Here is a tiny trained network, its code and every weight. The questions are about switching its units off for an input and a class, where a switched-off unit gives its printed mean instead of its output.

import numpy as np


def w(rows, s, z=0):
    codes = np.array(rows[::2]) - 128.0
    scale = np.full(codes.shape[1], s)
    scale[-1] = z or s
    return codes * scale


def f(y):
    return y / 2 * (1 + np.tanh(0.7978845608 * (y + 0.044715 * y**3)))


def log_softmax(a):
    a = a - a.max(-1, keepdims=True)
    return a - np.log(np.exp(a).sum(-1, keepdims=True))


def net(x, mask):
    res = np.array(x, float).reshape(1, 5) / 4 @ E
    y = f(res @ A[0][:, :-1].T + A[0][:, -1])
    res = res + np.where(mask, y, B[0][:, -1]) @ B[0][:, :-1]
    return log_softmax(res[-1] @ U[:, :-1].T + U[:, -1])


A, B = {}, {}
E = w([
[110,68,118,234,78],'x0',
[191,99,29,81,110],'x1',
[126,130,127,131,132],'x2',
[127,254,120,181,80],'x3',
[210,132,179,176,141],'x4',
],0.0089)
A[0] = w([
[216,162,63,90,106,183],'neuron 0',
[246,150,188,144,123,114],'neuron 1',
[77,100,200,122,152,123],'neuron 2',
[144,74,135,178,84,95],'neuron 3',
[94,73,115,192,113,61],'neuron 4',
[211,186,219,40,160,92],'neuron 5',
[67,86,109,106,174,38],'neuron 6',
[120,128,152,160,135,187],'neuron 7',
[141,123,152,115,110,29],'neuron 8',
[177,100,55,150,127,206],'neuron 9',
[157,182,126,65,130,54],'neuron 10',
[149,131,91,118,114,97],'neuron 11',
[121,181,92,179,83,26],'neuron 12',
[122,29,145,98,188,38],'neuron 13',
[145,70,63,197,87,75],'neuron 14',
[124,170,126,80,181,28],'neuron 15',
[114,133,200,152,123,199],'neuron 16',
[130,95,66,95,74,161],'neuron 17',
[163,101,97,149,103,93],'neuron 18',
[120,142,143,68,199,74],'neuron 19',
[182,126,71,138,118,152],'neuron 20',
[94,83,144,154,71,130],'neuron 21',
[121,117,99,195,86,65],'neuron 22',
[69,141,91,90,131,115],'neuron 23',
[141,142,144,89,155,41],'neuron 24',
[37,119,106,90,115,119],'neuron 25',
[87,184,92,125,66,98],'neuron 26',
[74,146,175,140,114,179],'neuron 27',
[147,230,136,108,79,3],'neuron 28',
[142,158,132,94,182,75],'neuron 29',
[222,102,177,165,181,127],'neuron 30',
],0.013,0.0034)
B[0] = w([
[114,128,154,124,141,255],'neuron 0',
[100,95,122,165,154,212],'neuron 1',
[143,137,170,120,140,206],'neuron 2',
[101,124,112,95,81,186],'neuron 3',
[90,115,102,103,95,191],'neuron 4',
[104,108,115,114,103,255],'neuron 5',
[154,100,127,167,126,178],'neuron 6',
[111,127,136,113,142,168],'neuron 7',
[126,132,134,149,116,114],'neuron 8',
[108,137,168,101,141,216],'neuron 9',
[115,117,133,127,100,195],'neuron 10',
[129,112,157,125,131,152],'neuron 11',
[159,141,129,147,96,202],'neuron 12',
[253,141,151,166,75,236],'neuron 13',
[103,138,127,124,106,214],'neuron 14',
[110,141,105,123,101,180],'neuron 15',
[121,138,156,99,136,206],'neuron 16',
[138,131,163,127,165,214],'neuron 17',
[112,116,150,117,115,158],'neuron 18',
[100,105,124,108,79,205],'neuron 19',
[124,125,187,120,162,191],'neuron 20',
[110,139,134,109,98,186],'neuron 21',
[110,124,112,112,101,191],'neuron 22',
[93,124,124,150,142,191],'neuron 23',
[138,130,96,103,96,151],'neuron 24',
[102,84,116,164,179,208],'neuron 25',
[161,107,150,188,134,217],'neuron 26',
[121,137,170,118,149,205],'neuron 27',
[159,141,124,162,90,216],'neuron 28',
[95,128,136,130,90,171],'neuron 29',
[92,108,92,167,146,214],'neuron 30',
],0.014,0.0075)
U = w([
[193,107,131,182,52,125],'0',
[13,97,69,23,30,61],'1',
[79,97,140,106,137,250],'2',
[25,2,85,213,192,84],'3',
[67,139,242,42,159,75],'4',
[105,169,70,56,191,138],'5',
],0.0082,0.012)

Each question gives the input, the list of numbers given to net, and the class t.
The units are the neurons (one row each of A and B). Each row of codes is followed by its name. A weight is (code - 128) times the scale printed after its matrix; where a second scale follows, it is the last column's (A, B and U).
mask holds one flag per neuron, in row order. A switched-off neuron (its flag False) gives its mean, the last column of its row in B, instead of its output. The means were averaged over made-up inputs and are rounded, as every weight is.
A unit's drop is (log p(t) with every unit on - log p(t) with that unit switched off) / (log p(t) with every unit on - log p(t) with every unit switched off).
The circuit of an input: a set's keep is (log p(t) with only the set's units on - log p(t) with every unit switched off) / (log p(t) with every unit on - log p(t) with every unit switched off). Starting from the 12 units with the biggest drops (on a tie, the unit counted first), units are removed one at a time, each time the one whose removal leaves the highest keep (on an exact tie, the one counted first), for as long as the keep stays at least 0.8.
units of the circuit, in order: the units of the circuit, biggest drop first
most important unit: the unit with the biggest drop
k most important neurons: the k neurons with the biggest drops, biggest first
drop of u: that unit's drop, to one decimal
input [-6,-1,6,4,5], class 1: most important unit	neuron 5
input [4,5,3,5,-7], class 3: units of the circuit, in order	(neuron 13; neuron 26)
input [5,-7,-4,-2,-1], class 4: 2 most important neurons	(neuron 2; neuron 27)
input [8,1,4,-8,-7], class 0: 2 most important neurons	(neuron 13; neuron 6)
input [-7,8,-6,-3,-4], class 4: units of the circuit, in order	(neuron 17; neuron 0)
input [4,-8,4,-7,-5], class 4: 3 most important neurons	(neuron 2; neuron 27; neuron 16)
input [-7,2,5,3,8], class 3: 2 most important neurons	(neuron 1; neuron 30)
input [7,8,-1,-2,5], class 4: units of the circuit, in order	(neuron 20; neuron 9)
input [2,8,-8,8,-8], class 0: 3 most important neurons	(neuron 26; neuron 12; neuron 28)
input [3,-7,-3,-5,1], class 4: 3 most important neurons	(neuron 2; neuron 16; neuron 27)
input [-7,3,0,-4,-8], class 3: 3 most important neurons	(neuron 25; neuron 6; neuron 23)
input [8,-1,2,-8,-5], class 0: 2 most important neurons	(neuron 13; neuron 6)
input [-6,7,-7,7,-7], class 0: 2 most important neurons	(neuron 28; neuron 26)
input [7,4,-4,-1,8], class 3: units of the circuit, in order	(neuron 30)
input [-3,2,-1,-5,-8], class 3: 2 most important neurons	(neuron 25; neuron 23)
input [4,-6,-2,-2,3], class 4: units of the circuit, in order	(neuron 16; neuron 2)
input [0,7,5,5,7], class 3: 3 most important neurons	(neuron 1; neuron 30; neuron 13)
input [-8,-3,-8,6,0], class 1: 2 most important neurons	(neuron 5; neuron 13)
input [-5,8,-3,7,8], class 3: 2 most important neurons	(neuron 1; neuron 13)
input [3,-6,-4,-7,1], class 0: units of the circuit, in order	(neuron 13)
input [4,-3,0,6,-8], class 3: 4 most important neurons	(neuron 25; neuron 13; neuron 26; neuron 23)
input [-4,0,8,-8,-5], class 0: drop of neuron 13	1.0
input [4,3,4,-7,5], class 0: drop of neuron 13	3.3
input [-1,1,5,-1,-6], class 3: drop of neuron 25	0.2
input [-8,5,1,-5,-3], class 1: drop of neuron 18	0.0
